Each row is followed by its class.
-5 10 4 -6 -3 -2 4 10 8 6 12 -3 -3 -5 -8 1 1 10 0 | gb
3 4 4 -4 2 -5 8 27 2 9 -6 -2 4 -3 -17 -6 3 2 10 | hd
6 11 1 -4 -3 -5 1 17 14 0 4 -11 8 -7 -14 -1 1 2 7 | gb
3 3 4 -2 2 -10 5 -10 7 5 3 1 0 -4 -14 -2 2 4 4 | hd
15 7 -9 -15 1 -12 10 -10 10 20 1 2 7 -8 -11 -1 3 7 -20 | gb
3 -1 1 1 -4 -4 6 36 0 5 3 2 4 3 0 -16 2 4 4 | hd
8 3 9 -1 -5 -3 2 43 5 2 1 -8 14 -6 -8 -2 6 2 1 | gb
7 2 1 -3 -2 -6 9 0 5 11 7 1 1 -8 -5 -2 3 5 -1 | gb
11 -6 6 3 -2 -5 1 6 5 2 8 4 -3 -3 -3 -1 1 4 -5 | gb
8 4 2 -3 -1 -15 8 -23 12 15 3 6 -1 -3 -11 -2 3 11 -1 | gb
2 4 3 -5 -10 -10 7 2 0 17 2 3 2 -4 -10 -5 4 9 2 | hd
6 2 0 -3 -4 -3 11 -4 10 12 4 2 2 -7 -5 -2 0 4 3 | hd
9 1 -2 1 4 5 9 31 -9 -16 13 -6 4 -1 -1 -3 -1 1 3 | hd
8 4 0 -4 -4 -3 3 11 4 9 2 0 3 -6 -9 -1 4 5 -3 | gb
3 1 11 -11 -5 -22 2 -45 12 22 2 12 1 -13 -9 -2 -1 7 -7 | gb
8 5 8 -4 -3 -6 1 29 8 4 -1 -3 6 -2 -10 -2 2 5 4 | gb
14 2 0 0 0 -7 3 4 2 6 1 -1 6 -9 -6 -4 0 3 5 | gb
10 3 2 1 0 3 4 -37 -2 28 0 0 -5 -4 -7 4 2 3 -2 | gb
10 -4 7 -15 -10 1 6 23 6 3 1 -7 7 1 -5 -3 3 4 -4 | gb
4 2 -3 -4 1 -17 10 -37 11 17 -1 13 0 -7 -10 -1 1 8 -2 | gb
3 3 6 -4 -13 -3 -3 -4 4 0 -3 9 -1 0 0 -3 -1 5 -4 | gb
1 1 -8 2 -2 -13 5 -36 8 9 3 0 2 -6 -3 -3 2 7 3 | gb
8 5 5 -4 3 -1 2 6 9 3 1 2 5 -9 -7 -3 3 6 2 | gb
5 1 6 -2 -9 -5 4 -3 4 7 1 1 5 -4 0 4 -2 5 -1 | gb
8 2 8 -1 -6 -42 4 23 5 5 -3 -5 7 -5 -7 -6 3 0 -7 | gb
6 4 3 -1 0 -4 6 34 6 -10 2 -3 9 -7 -7 -4 8 0 5 | hd
2 10 2 -2 4 0 6 -36 3 12 3 1 -9 -6 -7 -1 -1 5 9 | hd
5 -1 5 -8 0 -5 9 -5 4 5 0 0 5 -3 -7 2 0 3 0 | gb
3 9 3 -3 -4 -5 2 8 5 11 -1 -1 3 -6 -6 -2 -5 6 -4 | hd
3 -1 3 -3 -1 -3 0 8 3 10 10 2 6 -5 -2 -4 -1 7 5 | hd
13 9 1 1 -4 -9 -3 -4 8 14 -1 2 5 -1 -9 2 3 6 0 | gb
10 9 10 -4 1 -8 8 12 18 4 4 -2 1 -9 -9 0 1 3 -5 | gb
10 3 7 -2 -2 -3 -3 33 6 -7 1 0 6 -6 -6 0 -9 2 0 | gb
8 8 11 -5 -2 -7 5 30 8 -4 1 -13 -5 -5 -6 -4 7 6 4 | gb
-3 -3 -2 1 13 -8 11 -9 -6 20 5 7 1 -2 -2 0 -3 1 -17 | hd
-1 -1 0 3 0 -13 -9 4 4 1 -1 8 6 -7 -8 -2 1 0 -1 | hd
-1 2 1 -8 -2 -10 8 -6 8 10 3 10 12 -6 -4 2 0 4 1 | hd
4 -2 8 -4 -1 -5 0 -2 0 14 5 3 3 0 -3 -1 -1 4 0 | gb
10 2 6 -12 0 -8 4 15 7 3 -2 -3 2 -7 -6 1 2 3 -6 | gb
3 7 1 -4 -3 -11 4 -17 5 11 -5 4 2 -4 -7 0 1 5 -1 | gb
12 6 8 -2 1 -3 8 31 7 6 -4 9 5 -8 -8 -3 2 1 2 | gb
7 6 -2 -5 7 -11 6 -11 34 14 7 2 6 -8 -5 -1 4 3 -1 | gb
5 -4 2 -3 -3 -3 -6 -10 0 4 -5 4 2 0 -10 -1 2 1 -19 | gb
5 3 18 -3 -3 -5 2 -2 18 11 0 0 4 0 -8 2 0 2 -2 | gb
5 3 3 -4 0 -2 12 16 4 10 3 -7 4 -11 -10 -6 5 9 2 | gb
-3 3 2 -1 5 -6 11 5 -7 6 -4 7 4 -7 5 3 0 2 -2 | hd
4 -2 8 2 4 -9 0 21 12 -12 1 11 5 -10 -6 -13 0 13 -2 | hd
8 6 0 1 -1 -5 7 8 1 7 7 -1 2 -5 -6 6 2 8 -6 | gb

Each row is followed by its class. Each block has new classes.
-2 0 3 -1 -4 -4 -2 -3 0 2 -4 1 -3 3 -1 0 2 -1 2 | <13>
1 -1 2 -2 -5 -3 -2 -8 3 3 2 1 -4 2 1 -2 -1 -3 -6 | <13>
-1 0 0 0 3 -1 7 9 -4 -1 3 0 1 -1 0 0 1 0 2 | <11>
0 -2 0 1 2 -3 6 -1 -1 2 1 0 -4 0 -2 -2 2 -1 2 | <26>
-1 -3 -1 1 -4 -3 3 1 -2 2 1 0 -4 1 0 -1 3 -2 -2 | <26>
-1 1 1 1 -1 2 -4 8 4 -2 1 0 3 1 1 2 0 -4 -1 | <16>
1 3 -4 -2 -2 -3 -3 -1 -2 -4 3 -2 4 -1 2 -2 -2 -5 1 | <26>
3 3 2 0 2 4 -7 6 -4 1 1 0 -1 -3 3 -2 -2 -4 -2 | <11>
0 -5 0 2 -5 -4 -1 5 -3 1 -1 -2 -4 -1 0 -4 -1 -4 -4 | <26>
4 -4 -3 0 -1 0 -8 -7 2 2 -3 -1 1 -1 -2 -1 -3 2 2 | <17>
4 3 -2 -3 9 4 -6 15 -3 -4 2 6 5 1 -5 3 7 6 3 | <11>
-3 -1 2 1 2 3 5 8 -5 -3 -3 -1 2 -3 -2 1 0 1 0 | <16>
-2 1 2 -6 2 6 1 14 -3 -2 -1 2 -1 5 -4 4 6 6 7 | <11>
-2 -2 3 1 -1 1 4 5 -1 -1 -1 -3 1 1 2 -1 -5 3 -1 | <11>
-2 -1 3 -1 8 4 1 2 2 1 0 1 0 -3 0 1 0 4 3 | <11>
-3 -2 1 1 -1 7 -1 5 -4 -6 -1 -4 2 -3 -2 2 -3 0 1 | <11>
2 2 2 -1 -3 -1 0 -8 -2 5 2 3 -4 1 -1 0 3 0 1 | <11>
1 4 -2 -2 2 -1 1 5 -3 2 2 0 -1 0 2 -1 -1 -2 -1 | <26>
3 0 -2 3 9 4 -4 4 4 4 5 1 0 -1 -4 1 1 1 -1 | <17>
2 -1 2 -1 2 -1 -1 0 1 9 0 3 -6 7 -1 2 -1 3 -2 | <11>
2 0 1 2 1 3 3 -4 1 -1 -2 3 5 -2 1 2 1 3 1 | <11>
-3 -1 2 -2 -3 4 6 11 -2 -3 4 2 2 -1 2 2 3 3 1 | <11>
-1 -2 -1 0 -2 0 -4 6 -1 -4 -5 -1 2 1 -4 1 -2 0 -1 | <13>
0 -2 -5 1 -5 0 3 4 1 -4 -6 1 3 5 -4 5 -1 7 -6 | <11>
2 -3 -2 -2 3 -1 0 9 0 2 3 0 -3 2 1 -3 1 -1 -2 | <11>
-5 -3 0 3 -4 -6 2 4 1 -7 -2 -4 5 3 -2 1 3 -4 2 | <11>
-1 2 0 0 -4 1 -4 -7 -5 -1 2 -7 -1 -1 -1 0 -1 -2 -2 | <26>
1 -3 -1 -1 -4 4 -9 -4 -2 1 5 0 -5 0 0 -1 1 -1 -1 | <26>
2 -4 1 2 -3 -3 -1 -6 3 2 3 1 -3 1 -1 -1 3 -1 0 | <17>

Each row is followed by its class. Each block has new classes.
1 -3 -12 1 7 -1 0 2 -2 -2 2 12 -5 -1 0 -1 -2 1 -3 | (60)
0 0 3 -5 0 -1 2 -1 0 1 -1 -4 1 0 1 -1 0 0 -3 | (47)
-1 4 -8 6 4 -2 -2 2 0 -2 1 -2 -8 -2 -3 0 0 -2 -7 | (60)
-2 -2 10 -8 1 -3 -3 0 0 1 -1 2 -3 -2 3 -2 4 2 -1 | (57)
0 0 9 2 -2 2 2 -2 -3 4 -1 0 1 0 3 0 -4 2 1 | (50)
-1 1 -6 6 1 -1 1 4 0 -2 2 1 0 -3 -1 0 5 -2 -3 | (60)
-2 1 9 2 -2 -2 2 -2 0 -1 -1 -8 1 1 0 -1 0 0 -5 | (44)
0 0 -3 -5 -2 2 -5 0 -1 3 1 4 -4 -3 4 -3 2 1 3 | (57)
-1 1 5 1 -3 0 4 -1 -1 -1 -6 7 -3 2 0 2 -7 3 -8 | (56)
1 -1 7 -1 -1 1 3 -3 -2 4 1 -4 4 1 2 -1 -3 1 2 | (50)
-1 3 6 -5 -5 -2 2 0 2 1 -2 -9 4 1 2 -1 2 -1 -3 | (47)
0 3 -10 0 4 0 -1 -2 -1 2 -1 0 -3 0 1 -1 0 0 -4 | (44)
0 1 -3 1 3 -1 -2 1 -2 0 0 5 -8 -2 0 -1 -4 1 -4 | (60)
-1 2 16 -5 0 -3 1 -1 2 1 -3 -13 -3 1 -2 1 -3 -1 -3 | (44)
0 0 -1 0 -3 0 -2 3 -2 1 -1 4 -8 -2 0 -1 -6 -1 -5 | (60)
3 -7 -5 -1 5 0 1 1 0 -4 5 10 8 2 -1 1 2 2 10 | (52)
-2 5 -5 7 4 -3 3 -2 1 0 -1 -10 0 0 -2 0 4 -2 -8 | (44)
0 -3 8 -3 4 1 -1 -1 -1 1 0 1 -7 -2 0 -1 -3 0 0 | (57)
-2 4 11 6 -3 -1 0 0 -1 0 1 -8 -3 -3 -1 0 0 -1 -4 | (44)
1 -4 -4 -1 -2 1 4 0 -2 -1 -2 10 4 2 1 0 -2 3 -3 | (56)
-1 2 -6 -1 -5 2 -3 0 -1 1 -4 1 -3 0 0 -1 -3 0 -5 | (56)
1 -3 7 -11 -1 1 -2 1 -1 1 -1 -3 -2 -2 2 -2 2 0 1 | (57)
3 -2 -16 1 7 -1 1 2 0 -2 3 8 -2 0 -2 0 -2 -1 -2 | (60)
0 1 0 3 -3 2 3 -2 -1 2 0 0 7 1 2 1 3 1 1 | (50)
1 1 4 -8 -1 0 -5 3 0 0 1 1 -7 -4 1 -2 -1 -1 1 | (57)
2 0 -4 -4 -1 0 4 -1 0 1 1 0 7 1 2 -1 1 0 -3 | (47)
2 3 -1 0 -3 3 2 -2 -1 5 0 -5 3 1 2 0 -2 1 2 | (50)
0 1 5 -5 -2 0 -1 -2 -1 1 1 -6 0 -1 2 -2 1 0 0 | (47)
-3 4 9 1 4 -5 -2 -3 1 1 -2 -11 -7 0 -1 -2 1 -1 -7 | (44)
-1 0 -1 8 3 -2 3 0 -2 1 3 0 -2 -1 0 0 -2 -1 -4 | (44)
1 0 3 0 -2 2 3 -2 -2 0 0 -1 6 1 0 2 -1 2 0 | (50)
1 -1 -1 1 -4 3 1 -4 -1 5 -1 2 6 2 4 1 -3 3 3 | (50)
1 -1 0 2 2 -4 -4 2 1 0 0 11 -3 2 0 0 -5 3 3 | (52)
0 1 1 -9 0 0 2 0 1 2 -2 -5 0 -1 3 -1 3 0 -4 | (47)
-3 2 3 10 -1 -2 3 -1 0 -3 0 -6 1 1 -2 2 0 0 -8 | (44)
2 2 -2 -1 -2 -2 1 -1 -1 2 2 -1 1 0 3 -2 -3 0 -3 | (47)
0 4 -4 -2 3 -4 -3 2 -1 0 1 -3 -11 -3 0 -2 -3 -3 -7 | (60)
-4 2 11 0 4 -4 -3 -1 -1 1 -4 -5 -15 -3 -1 -2 -3 -1 -9 | (44)
1 -2 -7 3 1 0 0 2 -2 -3 1 10 -4 0 -2 0 -4 1 -4 | (60)
1 1 2 -4 -2 -2 3 -2 -2 2 0 -2 5 2 4 -1 -2 1 -1 | (47)
2 1 2 1 -4 3 1 -2 -1 2 1 -2 6 2 2 1 -1 2 4 | (50)
-1 0 9 -5 -1 -3 1 0 1 2 -2 -3 -3 -1 3 -1 0 1 -3 | (47)
-2 2 2 4 -4 -1 3 -1 1 1 -6 7 4 3 1 2 -5 3 -6 | (56)
-1 -1 7 -5 0 -2 -2 0 1 0 -2 4 -5 -2 2 1 2 1 -1 | (57)
0 2 3 0 -7 3 2 -2 -2 4 -1 -6 7 0 4 -1 1 0 0 | (50)
2 -2 0 -5 0 -1 -3 2 0 1 -1 4 -4 0 0 -1 -5 0 3 | (57)
0 1 10 2 5 0 0 -2 0 0 0 -3 -1 0 -2 2 1 1 5 | (44)
1 5 -3 1 -1 -1 -1 -1 0 4 0 -5 -1 1 0 -1 -4 -2 -2 | (44)
1 2 2 1 -3 3 3 -1 0 0 -1 -4 6 1 -1 2 1 2 1 | (50)
-3 3 16 6 0 -1 3 -2 2 -3 1 -16 1 0 -5 2 5 -1 -1 | (44)

Each row is followed by its class.
1 -3 1 -1 1 -4 1 -5 -1 -9 -1 -1 -4 0 4 1 -4 -3 1 | H
2 2 0 0 -2 -1 7 9 0 18 -1 1 0 -1 -4 -9 -2 10 0 | F
0 2 -2 2 2 -1 7 6 0 3 0 2 1 0 2 -5 -1 5 -3 | U
1 -2 1 -1 2 -3 10 0 -2 6 -2 -1 -1 -2 0 0 -4 -1 0 | Y
4 2 -2 3 1 -7 -2 -3 1 -20 0 0 -1 2 3 0 0 1 4 | J
3 6 -3 1 1 -5 12 5 1 -10 4 0 1 3 1 -2 2 3 1 | J
-2 3 -1 0 1 1 -1 0 1 0 5 -1 2 2 0 6 6 -5 2 | N
0 -3 1 -1 0 -1 0 0 1 6 2 -1 0 -1 1 6 1 -4 2 | Y
0 -3 2 -1 0 0 3 -3 -2 4 -2 1 -3 -5 0 1 -4 -1 -1 | Y
-1 9 -4 2 0 1 -20 3 2 -20 9 -4 0 5 4 19 8 -17 2 | H
-2 0 -4 1 2 2 -3 1 1 -15 -1 1 -1 -2 5 -4 -3 1 -3 | J
2 -11 2 1 -1 -2 -1 -7 2 -8 -3 3 -2 0 0 -9 -4 5 -1 | B
0 3 -2 0 1 -1 -1 3 0 -2 3 -2 1 0 1 7 3 -8 2 | Y
1 1 1 -2 -1 -2 5 0 -1 6 0 0 0 0 1 4 0 -2 1 | Y
-3 -5 2 -1 0 0 7 -6 -1 1 -2 0 -4 -2 1 -4 -2 -1 -2 | L
-3 3 -1 -2 0 -1 2 2 -1 4 2 0 2 0 2 8 3 -8 -1 | Y
1 6 -2 1 -3 -1 8 8 0 0 1 1 5 1 -1 -1 1 1 0 | U
1 -4 2 0 -1 2 -5 -6 0 -3 -2 0 -1 0 1 -2 -3 1 -1 | B
1 4 0 -2 0 -2 3 8 -1 9 -1 0 0 -1 -2 0 0 5 1 | F
-3 4 -2 -1 0 4 -17 2 2 -4 7 -3 4 1 2 17 8 -14 1 | Y

Each row is followed by its class.
0 0 1 -2 -1 -1 1 -2 1 1 0 0 1 -1 -2 2 0 3 -7 | <87>
3 1 -1 0 1 3 0 -2 -5 -1 2 0 0 -2 2 -4 0 1 9 | <87>
1 -3 1 -8 -1 -1 2 1 -2 -2 2 3 4 -3 -2 3 -4 -1 -9 | <88>
1 -2 0 -2 2 1 -1 -2 -1 1 0 -2 -1 -3 -1 -4 -2 1 0 | <87>
-7 -2 2 10 2 1 -1 0 0 5 3 3 4 -5 2 2 0 -1 -6 | <88>
1 -1 -1 -3 0 3 -1 1 -3 -2 2 1 2 -1 2 -3 1 1 4 | <87>
-1 0 -2 -4 2 2 5 -2 -1 0 0 -1 1 1 -2 -9 1 3 5 | <87>
4 -1 0 -5 1 1 0 -3 1 0 -2 0 -2 0 -1 -8 -1 3 4 | <87>
0 -2 2 -4 0 1 1 0 2 2 1 0 5 -5 -2 5 -2 0 -7 | <88>
-1 -1 0 -2 2 4 -1 -2 -3 2 1 0 2 -3 0 -5 0 1 -1 | <87>
-1 2 2 -4 1 2 -1 -4 1 2 -1 -1 0 -5 -2 -3 -1 0 -8 | <87>
4 0 4 1 0 0 2 -1 -1 -1 2 -1 3 -8 0 4 -2 -1 -5 | <88>
0 0 1 -3 1 -2 3 0 2 0 -1 0 0 0 -2 2 1 1 -5 | <88>
1 -1 -2 -5 2 -1 1 2 -4 -1 1 -1 0 4 0 -2 -2 1 -1 | <87>
5 -1 1 -5 1 1 2 -2 -2 -1 0 -2 0 -2 -1 -5 -1 0 -3 | <88>
5 -3 4 -12 -4 1 -1 -6 -5 0 0 0 3 -13 -2 -3 -5 -1 -18 | <88>
0 0 4 -5 0 3 -1 -5 -1 3 0 -1 -3 -11 -2 -6 -2 1 -11 | <87>
-2 -2 1 -1 4 0 3 3 3 3 4 0 6 -2 0 7 -1 0 -4 | <88>
2 0 -4 -5 0 -3 3 7 -3 -5 1 0 5 12 2 4 1 1 12 | <88>
2 -2 -2 -4 3 1 -3 0 -5 -1 1 -2 1 1 0 -8 2 2 3 | <87>
0 -1 0 -4 5 3 0 -6 -2 3 1 -2 2 -3 0 -9 0 2 3 | <87>
2 1 0 -3 3 0 1 -2 -1 0 -2 -2 -1 6 -2 -7 0 1 4 | <87>
-1 0 0 -3 -2 -2 2 0 1 0 -2 1 -2 0 -1 2 0 -1 -8 | <88>
2 4 0 1 2 -2 3 0 4 0 -2 0 -2 6 -4 0 0 1 6 | <87>
0 0 -2 -3 3 1 -1 2 -4 1 0 -1 -1 5 2 -8 1 1 11 | <87>
-2 -1 -2 -5 3 5 -3 -1 -5 0 2 -1 1 -5 -1 -13 2 3 5 | <87>
-2 -3 2 -3 2 -1 3 1 -3 1 1 -2 2 -4 0 2 2 -2 -11 | <88>
1 1 0 0 3 2 11 -1 2 2 -1 -2 3 0 -1 -2 -2 2 2 | <88>
-1 -1 0 -2 2 -3 2 1 3 0 0 -2 1 4 -3 2 0 2 2 | <88>
2 0 -1 -1 2 3 1 -1 0 3 -1 -2 -1 3 -2 -8 1 3 9 | <87>
-3 -2 4 -3 2 8 -3 -3 -5 7 3 -1 2 -17 -1 -10 0 1 -15 | <87>
0 -1 2 -2 -1 -2 -1 -3 3 3 -4 1 0 -6 -3 2 -3 -1 -10 | <88>
-1 -1 -3 -1 4 -1 1 2 1 -6 -1 -2 1 9 0 -5 1 3 17 | <87>
1 -3 -2 -5 -2 -2 1 3 -2 -2 -2 0 2 2 1 2 0 -1 -6 | <88>
3 0 -1 0 -2 -2 2 4 -1 -3 -1 1 -1 5 0 4 -1 -2 -4 | <88>
3 -2 3 -6 1 4 0 -5 -2 1 2 -1 1 -5 -1 -7 -2 3 -1 | <87>
4 0 2 -7 2 4 -1 -5 -4 1 0 -2 -1 -9 -1 -7 -1 1 -10 | <87>

Each row is followed by its class.
1 -2 -1 -3 2 -6 -12 -3 1 -1 8 -9 2 -8 -5 19 2 -3 -3 | E
4 -4 -2 -8 1 -8 -9 1 1 0 13 -1 -2 -11 -2 12 16 -4 0 | E
-1 1 -4 -7 7 -4 -7 1 3 3 3 -5 2 -8 -4 -2 2 -8 -3 | K
1 -3 0 -5 0 -5 -3 2 0 2 9 -5 -2 -7 -3 5 1 -1 -3 | E
2 0 -1 -3 2 -2 -12 3 6 -1 5 -3 2 -7 -3 9 5 -5 0 | E
-5 1 -4 0 7 -5 -9 -2 4 3 11 -3 -4 -9 -6 15 -3 -9 3 | K
1 0 -3 -6 7 -3 -9 0 4 3 10 -4 -1 -10 -3 5 1 -5 -4 | K
3 3 -10 -2 11 -3 -15 3 3 -1 7 -6 2 -8 -1 13 8 -2 3 | X
1 -1 0 -2 2 -7 -7 3 0 1 13 -3 -4 -9 -2 9 10 -1 1 | C
4 -4 1 -6 0 -8 -9 7 7 1 10 -4 -5 -10 -5 9 4 -8 -5 | E
-5 1 -6 4 6 -5 -10 1 0 -2 10 -5 2 -10 -6 4 -1 -1 -4 | Q
3 0 -1 -7 6 0 -8 4 3 -3 17 -6 4 -11 -2 12 9 -2 -5 | E
5 -3 -2 -4 8 -8 -11 2 2 2 11 -6 0 -8 -2 10 7 -5 -1 | E
6 -8 0 -6 5 -5 -5 0 2 0 2 -3 5 -6 1 13 6 -9 -2 | E
0 2 -2 0 2 -1 -9 1 2 -4 7 -7 4 -6 -1 6 4 -4 2 | Q
1 1 -6 3 6 -4 -13 2 6 0 10 -6 -3 -5 -2 7 0 -2 7 | X
